Below is a small trained network, with its code and all its weights. Each question gives an input and a class and asks what happens when units are switched off, that is, made to give their printed mean instead of their output.

import numpy as np


def w(rows, s, z=0):
    codes = np.array(rows[::2]) - 128.0
    scale = np.full(codes.shape[1], s)
    scale[-1] = z or s
    return codes * scale


def f(y):
    return y / 2 * (1 + np.tanh(0.7978845608 * (y + 0.044715 * y**3)))


def log_softmax(a):
    a = a - a.max(-1, keepdims=True)
    return a - np.log(np.exp(a).sum(-1, keepdims=True))


def net(x, mask):
    res = np.array(x, float).reshape(1, 8) / 4 @ E
    y = f(res @ A[0][:, :-1].T + A[0][:, -1])
    res = res + np.where(mask, y, B[0][:, -1]) @ B[0][:, :-1]
    return log_softmax(res[-1] @ U[:, :-1].T + U[:, -1])


A, B = {}, {}
E = w([
[129,129,127,129,122],'x0',
[130,128,128,127,125],'x1',
[182,45,250,93,100],'x2',
[10,71,124,219,78],'x3',
[57,211,213,96,80],'x4',
[129,128,130,133,130],'x5',
[126,128,128,126,129],'x6',
[127,128,126,123,126],'x7',
],0.011)
A[0] = w([
[167,84,80,138,113,255],'neuron 1',
[72,238,214,113,96,160],'neuron 2',
[111,132,110,132,113,90],'neuron 3',
[141,140,162,129,170,90],'neuron 4',
[35,135,57,176,129,122],'neuron 5',
[71,9,181,140,89,14],'neuron 6',
[169,253,47,111,149,198],'neuron 7',
[147,128,130,111,110,140],'neuron 8',
[88,137,89,163,112,134],'neuron 9',
[123,139,125,135,116,112],'neuron 10',
[126,151,140,136,105,122],'neuron 11',
[109,114,133,126,176,145],'neuron 12',
[207,116,197,91,137,123],'neuron 13',
[103,110,127,115,164,192],'neuron 14',
[130,102,150,157,113,111],'neuron 15',
],0.022,0.0084)
B[0] = w([
[136,109,33,146,137,195],'neuron 1',
[127,137,252,117,113,254],'neuron 2',
[136,117,153,144,135,140],'neuron 3',
[153,133,142,122,129,142],'neuron 4',
[182,148,138,200,136,231],'neuron 5',
[45,104,105,68,105,208],'neuron 6',
[35,102,114,72,102,234],'neuron 7',
[140,126,126,105,143,143],'neuron 8',
[131,148,134,176,129,184],'neuron 9',
[126,124,143,139,126,133],'neuron 10',
[126,120,161,131,141,144],'neuron 11',
[126,138,105,123,119,134],'neuron 12',
[217,136,129,118,157,216],'neuron 13',
[117,115,113,138,136,145],'neuron 14',
[102,137,121,118,122,151],'neuron 15',
],0.044,0.026)
U = w([
[47,76,63,132,113,228],'0',
[42,128,188,104,68,197],'1',
[193,115,85,142,168,65],'2',
[186,163,196,117,127,4],'3',
[127,135,90,254,134,72],'4',
[122,180,198,226,95,127],'5',
],0.0093,0.0038)

Each question gives the input, the list of numbers given to net, and the class t.
The units are the neurons (one row each of A and B). Each row of codes is followed by its name. A weight is (code - 128) times the scale printed after its matrix; where a second scale follows, it is the last column's (A, B and U).
mask holds one flag per neuron, in row order. A switched-off neuron (its flag False) gives its mean, the last column of its row in B, instead of its output. The means were averaged over made-up inputs and are rounded, as every weight is.
A unit's drop is (log p(t) with every unit on - log p(t) with that unit switched off) / (log p(t) with every unit on - log p(t) with every unit switched off).
The circuit of an input: a set's keep is (log p(t) with only the set's units on - log p(t) with every unit switched off) / (log p(t) with every unit on - log p(t) with every unit switched off). Starting from the 12 units with the biggest drops (on a tie, the unit counted first), units are removed one at a time, each time the one whose removal leaves the highest keep (on an exact tie, the one counted first), for as long as the keep stays at least 0.8.
units of the circuit, in order: the units of the circuit, biggest drop first
unit that matters most: the unit with the biggest drop
top k neurons: the k neurons with the biggest drops, biggest first
drop when u is switched off: that unit's drop, to one decimal
input [-8,-1,8,-4,-2,7,0,5], class 2: unit that matters most	neuron 2
input [4,-7,-1,1,-1,-4,2,-5], class 4: units of the circuit, in order	(neuron 2; neuron 6)
input [-4,8,7,0,-2,-1,-4,2], class 2: units of the circuit, in order	(neuron 13; neuron 2)
input [1,8,-5,1,-7,-8,7,-8], class 4: top 2 neurons	(neuron 5; neuron 6)
input [5,4,1,-6,-2,2,-2,6], class 2: top 2 neurons	(neuron 13; neuron 6)
input [-6,-1,1,-5,-8,-1,1,3], class 2: top 2 neurons	(neuron 13; neuron 6)
input [6,-3,-4,1,-6,-6,-1,6], class 4: top 2 neurons	(neuron 6; neuron 5)
input [8,-7,6,0,-2,1,-1,4], class 2: top 3 neurons	(neuron 7; neuron 13; neuron 2)
input [2,-3,3,-1,1,-1,6,4], class 3: top 2 neurons	(neuron 7; neuron 1)
input [2,1,5,-1,3,-7,5,5], class 3: top 2 neurons	(neuron 7; neuron 13)
input [-7,3,6,1,0,-1,-1,-6], class 0: top 3 neurons	(neuron 2; neuron 6; neuron 5)
input [-8,-4,-7,1,8,3,-3,3], class 5: top 2 neurons	(neuron 5; neuron 6)
input [8,-1,1,-1,3,7,6,-3], class 3: top 2 neurons	(neuron 7; neuron 6)
input [-7,8,-8,3,8,5,5,-7], class 5: unit that matters most	neuron 5
input [-7,-6,1,-1,-2,1,7,3], class 2: drop when neuron 2 is switched off	0.5
input [-8,4,-2,3,1,-8,-2,8], class 5: drop when neuron 1 is switched off	0.2
input [-4,-5,-6,3,-5,1,7,-5], class 4: drop when neuron 5 is switched off	0.1
input [0,5,-5,7,4,3,-2,8], class 5: drop when neuron 3 is switched off	0.0
input [0,8,8,-1,8,3,0,5], class 3: top 2 neurons	(neuron 13; neuron 7)
input [-4,-8,8,4,-5,8,-5,6], class 0: unit that matters most	neuron 6
input [-7,3,0,4,7,8,6,-6], class 5: top 2 neurons	(neuron 7; neuron 5)
